Here is a tiny trained network, its code and every weight. The questions are about switching its units off for an input and a target symbol, where a switched-off unit gives its printed mean instead of its output.

import numpy as np


def w(rows, s, z=0):
    codes = np.array(rows[::2]) - 128.0
    scale = np.full(codes.shape[1], s)
    scale[-1] = z or s
    return codes * scale


def f(y):
    return np.maximum(y, 0)


def softmax(a):
    e = np.exp(a - a.max(-1, keepdims=True))
    return e / e.sum(-1, keepdims=True)


def log_softmax(a):
    a = a - a.max(-1, keepdims=True)
    return a - np.log(np.exp(a).sum(-1, keepdims=True))


def net(x, mask):
    ids = ['αβγδεζηθλμξπφψω'.index(c) for c in x.split()]
    T = len(ids)
    res = E[ids] + P[:T]
    u = 0
    for l in range(2):
        r = res
        for j in range(2):
            rows = slice(4 * j, 4 * j + 4)
            q, k, v = (r @ M[l][rows].T for M in (Q, K, V))
            z = softmax(np.where(np.tri(T) > 0, q @ k.T / 4**0.5, -1e9)) @ v
            o = O[l][rows]
            res = res + np.where(mask[u + j], z, o[:, -1]) @ o[:, :-1]
        u += 2
        y = f(res @ A[l][:, :-1].T + A[l][:, -1])
        res = res + np.where(mask[u : u + 12], y, B[l][:, -1]) @ B[l][:, :-1]
        u += 12
    return log_softmax(res[-1] @ U[:, :-1].T + U[:, -1])


Q, K, V, O, A, B = {}, {}, {}, {}, {}, {}
E = w([
[98,98,222,194,61,86,136,113],'α',
[142,71,178,117,196,105,82,101],'β',
[110,124,206,242,96,124,128,154],'γ',
[116,114,146,162,104,192,195,80],'δ',
[89,67,139,179,145,145,93,112],'ε',
[56,50,118,145,170,185,16,145],'ζ',
[46,121,108,143,130,118,156,60],'η',
[114,236,140,106,99,133,73,91],'θ',
[32,126,189,47,165,183,20,120],'λ',
[182,97,213,91,70,46,126,60],'μ',
[169,165,104,127,162,180,71,126],'ξ',
[38,232,139,99,93,177,140,150],'π',
[220,160,166,134,6,139,159,130],'φ',
[144,145,82,114,19,90,92,34],'ψ',
[201,153,54,157,42,178,69,105],'ω',
],0.015)
P = w([
[176,173,78,128,138,2,129,151],'0',
[125,200,175,196,169,166,171,58],'1',
[115,198,195,187,154,160,156,49],'2',
[99,184,158,173,153,156,149,43],'3',
[102,164,162,159,138,166,143,45],'4',
[104,155,174,142,119,161,136,50],'5',
[104,149,147,121,110,173,127,45],'6',
[99,136,138,101,101,172,122,50],'7',
[97,129,127,86,78,181,115,51],'8',
[109,115,129,69,73,198,112,64],'9',
[105,121,106,38,59,201,99,64],'10',
[121,104,106,28,46,214,103,65],'11',
[135,81,84,4,51,214,95,59],'12',
],0.0096)
Q[0] = w([
[141,124,110,155,224,75,173,152],'0.h1',
[87,149,128,154,123,87,112,107],'0.h1',
[82,81,155,183,69,174,75,30],'0.h1',
[141,156,97,96,119,69,180,137],'0.h1',
[115,147,176,185,163,120,104,91],'0.h2',
[137,105,103,197,118,33,171,253],'0.h2',
[108,133,156,169,89,190,106,40],'0.h2',
[121,109,116,126,126,73,130,231],'0.h2',
],0.0073)
K[0] = w([
[94,188,168,187,92,205,51,52],'0.h1',
[146,80,188,55,145,132,162,92],'0.h1',
[85,97,138,2,75,117,142,176],'0.h1',
[186,92,95,191,193,175,90,80],'0.h1',
[191,88,85,114,155,148,165,46],'0.h2',
[145,130,196,115,173,246,77,74],'0.h2',
[140,130,23,119,117,88,145,235],'0.h2',
[150,138,148,195,174,226,198,89],'0.h2',
],0.0063)
V[0] = w([
[148,23,82,44,161,100,213,123],'0.h1',
[170,168,107,28,107,54,106,116],'0.h1',
[156,45,163,99,154,211,129,132],'0.h1',
[189,58,80,235,178,102,203,194],'0.h1',
[228,115,104,67,254,92,118,143],'0.h2',
[82,134,109,109,115,76,59,229],'0.h2',
[111,75,148,37,126,146,143,96],'0.h2',
[125,199,206,177,194,217,174,58],'0.h2',
],0.0074)
O[0] = w([
[104,81,153,151,74,154,106,144,42],'0.h1',
[173,89,191,145,184,77,149,108,113],'0.h1',
[150,99,185,110,63,125,127,227,56],'0.h1',
[87,107,34,226,57,117,119,119,2],'0.h1',
[102,83,151,219,169,153,85,168,90],'0.h2',
[130,137,115,99,144,2,32,172,108],'0.h2',
[61,137,149,98,100,135,175,156,76],'0.h2',
[116,134,8,113,142,226,154,146,134],'0.h2',
],0.0077,0.006)
A[0] = w([
[18,142,127,121,138,231,59,136,38],'0.n1',
[123,87,188,198,130,132,111,254,16],'0.n2',
[88,53,161,181,159,217,106,135,152],'0.n3',
[78,124,148,88,198,118,96,152,3],'0.n4',
[60,32,110,123,216,176,112,125,97],'0.n5',
[130,139,11,197,70,143,123,142,171],'0.n6',
[136,87,205,142,90,138,80,241,147],'0.n7',
[66,29,56,98,116,170,127,110,131],'0.n8',
[108,89,230,113,211,177,152,163,84],'0.n9',
[74,179,183,133,152,184,160,141,242],'0.n10',
[177,131,141,181,58,121,184,199,115],'0.n11',
[137,151,118,75,133,76,153,68,50],'0.n12',
],0.0063,0.0041)
B[0] = w([
[148,156,124,128,78,112,191,187,181],'0.n1',
[145,149,26,115,153,145,106,25,130],'0.n2',
[130,153,156,81,148,47,161,65,167],'0.n3',
[148,106,186,218,65,149,200,99,142],'0.n4',
[175,203,168,129,77,98,195,54,164],'0.n5',
[209,98,243,90,180,103,113,126,152],'0.n6',
[92,240,73,160,179,109,131,2,132],'0.n7',
[152,116,139,168,104,179,136,75,169],'0.n8',
[70,161,82,186,51,81,169,132,164],'0.n9',
[241,93,133,43,218,30,112,160,254],'0.n10',
[134,125,159,73,177,173,233,166,135],'0.n11',
[136,165,148,182,83,136,112,122,189],'0.n12',
],0.0057,0.0086)
Q[1] = w([
[153,194,136,60,109,83,156,29],'1.h1',
[212,174,211,98,112,67,102,82],'1.h1',
[80,84,127,106,65,147,242,116],'1.h1',
[135,94,101,146,157,114,190,129],'1.h1',
[175,202,152,45,109,130,101,111],'1.h2',
[149,76,128,158,144,200,121,152],'1.h2',
[134,81,174,79,68,108,207,2],'1.h2',
[147,189,183,86,206,103,102,12],'1.h2',
],0.0091)
K[1] = w([
[162,138,61,135,119,20,98,130],'1.h1',
[159,127,88,109,120,8,71,140],'1.h1',
[80,95,142,138,124,128,155,125],'1.h1',
[98,159,101,96,126,178,153,66],'1.h1',
[121,70,78,80,44,152,115,131],'1.h2',
[112,168,146,119,204,81,145,110],'1.h2',
[102,94,88,13,127,162,60,114],'1.h2',
[133,178,121,42,48,202,96,141],'1.h2',
],0.011)
V[1] = w([
[204,133,162,149,124,105,182,138],'1.h1',
[182,153,130,63,31,130,154,158],'1.h1',
[31,150,118,196,68,76,202,166],'1.h1',
[76,213,98,113,135,121,177,71],'1.h1',
[187,116,85,156,62,179,90,78],'1.h2',
[70,58,85,170,129,141,163,83],'1.h2',
[172,141,68,121,206,190,112,196],'1.h2',
[145,129,138,128,72,145,253,186],'1.h2',
],0.011)
O[1] = w([
[118,33,44,145,144,113,169,86,216],'1.h1',
[126,178,85,122,79,73,161,35,8],'1.h1',
[180,157,111,107,193,142,79,91,69],'1.h1',
[72,143,117,173,133,203,74,108,253],'1.h1',
[249,136,101,236,126,146,123,148,167],'1.h2',
[176,34,155,116,159,179,142,98,8],'1.h2',
[62,91,54,137,165,93,102,181,84],'1.h2',
[57,141,175,162,204,104,192,110,100],'1.h2',
],0.012,0.011)
A[1] = w([
[126,155,203,139,140,112,109,48,151],'1.n1',
[83,142,192,156,130,189,54,144,159],'1.n2',
[135,119,189,134,95,98,126,216,132],'1.n3',
[148,154,116,86,73,167,142,86,213],'1.n4',
[90,167,91,51,186,98,146,136,197],'1.n5',
[153,73,109,153,122,87,49,130,27],'1.n6',
[76,62,157,147,98,125,194,148,34],'1.n7',
[115,190,134,99,44,126,186,190,100],'1.n8',
[110,112,153,121,98,196,155,173,253],'1.n9',
[111,2,140,141,162,169,167,223,17],'1.n10',
[118,144,175,150,178,157,75,164,82],'1.n11',
[156,109,173,89,158,159,138,208,166],'1.n12',
],0.0087,0.0033)
B[1] = w([
[108,113,136,124,136,136,192,191,198],'1.n1',
[163,128,58,66,70,132,168,132,250],'1.n2',
[57,155,127,173,194,177,94,144,191],'1.n3',
[75,161,170,134,175,141,89,90,200],'1.n4',
[253,155,160,137,172,123,140,144,196],'1.n5',
[127,99,196,69,122,149,160,177,166],'1.n6',
[114,99,126,103,145,108,156,172,179],'1.n7',
[134,87,114,165,115,99,118,109,181],'1.n8',
[115,125,87,128,159,110,95,118,199],'1.n9',
[138,164,87,157,119,80,103,2,202],'1.n10',
[111,86,89,130,89,148,227,117,214],'1.n11',
[86,114,199,138,151,101,106,80,208],'1.n12',
],0.008,0.016)
U = w([
[200,193,189,147,134,143,90,63,26],'α',
[86,60,149,79,144,183,108,58,226],'β',
[221,118,99,181,89,95,109,161,215],'γ',
[117,168,115,208,116,132,216,136,185],'δ',
[184,129,214,124,161,111,107,149,111],'ε',
[77,150,213,87,77,147,130,167,109],'ζ',
[178,130,103,59,94,198,194,151,94],'η',
[105,64,42,112,84,100,95,156,232],'θ',
[112,173,99,47,142,60,150,137,233],'λ',
[202,67,173,71,114,82,170,128,36],'μ',
[112,74,166,163,145,94,72,133,183],'ξ',
[88,198,106,123,54,126,83,90,38],'π',
[185,108,81,103,96,76,178,46,3],'φ',
[110,141,216,118,34,122,160,97,45],'ψ',
[171,93,152,118,3,45,168,167,128],'ω',
],0.0053,0.0043)

Each question gives the input, a string of symbols that net reads in full, and the target symbol t.
The units are the heads (4 rows each of Q, K, V and O) and the neurons (one row each of A and B). Each row of codes is followed by its name. A weight is (code - 128) times the scale printed after its matrix; where a second scale follows, it is the last column's (O, A, B and U).
mask holds one flag per unit, layer by layer, with each layer's heads first. A switched-off unit (its flag False) gives its mean, the last column of its rows in O or B, instead of its output. The means were averaged over made-up inputs and are rounded, as every weight is.
A unit's drop is (log p(t) with every unit on - log p(t) with that unit switched off) / (log p(t) with every unit on - log p(t) with every unit switched off).
The circuit of an input: a set's keep is (log p(t) with only the set's units on - log p(t) with every unit switched off) / (log p(t) with every unit on - log p(t) with every unit switched off). Starting from the 12 units with the biggest drops (on a tie, the unit counted first), units are removed one at a time, each time the one whose removal leaves the highest keep (on an exact tie, the one counted first), for as long as the keep stays at least 0.8.
circuit, biggest first: the units of the circuit, biggest drop first
k most important neurons: the k neurons with the biggest drops, biggest first
k most important neurons of layer l: the k neurons of layer l with the biggest drops, biggest first
which heads matter: for each layer, one digit per head in row order, 1 if its drop is at least 0.15 and else 0, layers parted by /
input δ φ ψ φ φ δ ψ δ θ, target α: 3 most important neurons : 0.n10, 1.n4, 1.n11
input ξ δ ξ η φ ξ δ ω η, target γ: which heads matter : 00 / 01
input β β η γ η δ θ, target β: most important neuron : 1.n12
input ζ ε δ μ α δ, target ζ: which heads matter : 01 / 11
input π δ η, target π: circuit, biggest first : 1.h1, 1.h2
input ζ ξ η π η ζ, target ζ: circuit, biggest first : 0.h2, 1.h1, 1.h2, 0.n7
input δ η β δ π ξ π δ ζ η, target δ: circuit, biggest first : 0.h2, 1.h2, 0.n1, 0.n5
input ξ δ π, target ξ: 3 most important neurons of layer 1 : 1.n3, 1.n8, 1.n12
input δ β η θ ξ ω φ ε δ, target δ: which heads matter : 01 / 11
input η ξ η φ φ ψ π β η ζ, target η: 2 most important neurons of layer 0 : 0.n10, 0.n5
input η δ ψ λ ω π π δ φ φ β, target η: 2 most important neurons : 1.n2, 0.n10
input ω η δ η δ ψ, target ω: circuit, biggest first : 1.h1, 0.h2
input μ ξ η φ η η ξ η η ψ ε δ, target μ: circuit, biggest first : 1.h1, 0.h1, 0.h2, 1.h2
input π ω α φ ξ η δ, target π: which heads matter : 01 / 11
input φ π ζ ξ θ ζ π μ δ ξ α α η, target φ: 3 most important neurons of layer 1 : 1.n3, 1.n12, 1.n6
input δ η ω ω γ μ, target γ: circuit, biggest first : 1.h2
input δ ξ π η γ, target λ: circuit, biggest first : 1.h2, 0.n10
input η η λ, target η: circuit, biggest first : 1.h1, 1.n2, 0.h1, 1.n11
input β φ β η δ π, target β: 3 most important neurons of layer 1 : 1.n12, 1.n3, 1.n11
input ω δ λ μ δ ε, target ω: which heads matter : 00 / 10
input φ ω φ η ψ θ β λ π λ ξ μ, target φ: circuit, biggest first : 1.h1
input η η η η π φ ω η ξ, target η: which heads matter : 11 / 10
input η ξ η β α θ α ζ ω η ψ α, target α: circuit, biggest first : 1.h2, 1.n4
input δ π η, target λ: 2 most important neurons : 0.n10, 1.n11
input ω π π δ φ δ π π, target λ: which heads matter : 10 / 01
input ψ δ φ η ψ η, target α: 2 most important neurons : 0.n10, 1.n4
input ψ η φ β φ η δ π φ γ φ δ, target δ: circuit, biggest first : 1.h2
input η ψ δ β η δ η η α, target β: circuit, biggest first : 1.h2, 0.h1
input η θ θ, target η: which heads matter : 11 / 10
